Below is a small trained network, with its code and all its weights. Each question gives an input and a class and asks what happens when units are switched off, that is, made to give their printed mean instead of their output.

import numpy as np


def w(rows, s, z=0):
    codes = np.array(rows[::2]) - 128.0
    scale = np.full(codes.shape[1], s)
    scale[-1] = z or s
    return codes * scale


def f(y):
    return y / 2 * (1 + np.tanh(0.7978845608 * (y + 0.044715 * y**3)))


def log_softmax(a):
    a = a - a.max(-1, keepdims=True)
    return a - np.log(np.exp(a).sum(-1, keepdims=True))


def net(x, mask):
    res = np.array(x, float).reshape(1, 3) / 4 @ E
    y = f(res @ A[0][:, :-1].T + A[0][:, -1])
    res = res + np.where(mask, y, B[0][:, -1]) @ B[0][:, :-1]
    return log_softmax(res[-1] @ U[:, :-1].T + U[:, -1])


A, B = {}, {}
E = w([
[6,105,115,91],'x0',
[103,180,83,194],'x1',
[136,48,112,189],'x2',
],0.019)
A[0] = w([
[210,57,247,85,206],'N1',
[169,148,91,191,116],'N2',
[145,157,129,152,96],'N3',
[102,107,144,63,165],'N4',
[117,60,166,28,183],'N5',
[54,206,24,155,149],'N6',
[127,11,118,213,160],'N7',
[188,201,126,98,168],'N8',
[216,191,131,158,253],'N9',
[55,178,136,100,164],'N10',
[79,77,119,125,111],'N11',
],0.015,0.014)
B[0] = w([
[239,122,59,32,248],'N1',
[165,131,104,248,185],'N2',
[138,107,144,166,144],'N3',
[94,158,118,86,181],'N4',
[48,192,72,88,218],'N5',
[151,48,201,85,216],'N6',
[101,12,68,225,223],'N7',
[200,169,168,159,195],'N8',
[198,173,138,169,255],'N9',
[97,122,164,71,194],'N10',
[29,76,96,147,166],'N11',
],0.013,0.025)
U = w([
[181,208,129,87,166],'0',
[161,179,223,182,226],'1',
[61,231,123,79,163],'2',
[135,63,204,55,163],'3',
[201,35,60,112,132],'4',
[146,108,109,229,161],'5',
[55,103,9,139,44],'6',
[74,23,180,168,2],'7',
],0.013,0.0045)

Each question gives the input, the list of numbers given to net, and the class t.
The units are the neurons (one row each of A and B). Each row of codes is followed by its name. A weight is (code - 128) times the scale printed after its matrix; where a second scale follows, it is the last column's (A, B and U).
mask holds one flag per neuron, in row order. A switched-off neuron (its flag False) gives its mean, the last column of its row in B, instead of its output. The means were averaged over made-up inputs and are rounded, as every weight is.
A unit's drop is (log p(t) with every unit on - log p(t) with that unit switched off) / (log p(t) with every unit on - log p(t) with every unit switched off).
The circuit of an input: a set's keep is (log p(t) with only the set's units on - log p(t) with every unit switched off) / (log p(t) with every unit on - log p(t) with every unit switched off). Starting from all 11 units, units are removed one at a time, each time the one whose removal leaves the highest keep (on an exact tie, the one counted first), for as long as the keep stays at least 0.8.
units of the circuit, in order: the units of the circuit, biggest drop first
top k neurons: the k neurons with the biggest drops, biggest first
drop of u: that unit's drop, to one decimal
input [2,-7,-2], class 2: units of the circuit, in order => (N5)
input [1,7,3], class 7: units of the circuit, in order => (N1; N6)
input [6,6,1], class 7: top 2 neurons => (N1; N11)
input [7,0,1], class 6: top 2 neurons => (N5; N11)
input [0,7,-2], class 1: units of the circuit, in order => (N1; N7)
input [-6,8,0], class 1: top 3 neurons => (N7; N9; N8)
input [7,1,-2], class 3: top 2 neurons => (N6; N7)
input [7,-6,0], class 2: drop of N7 => 0.4
input [-1,2,7], class 5: drop of N1 => 0.2
input [8,-7,5], class 6: drop of N8 => 0.0
input [2,1,-5], class 3: top 2 neurons => (N6; N5)
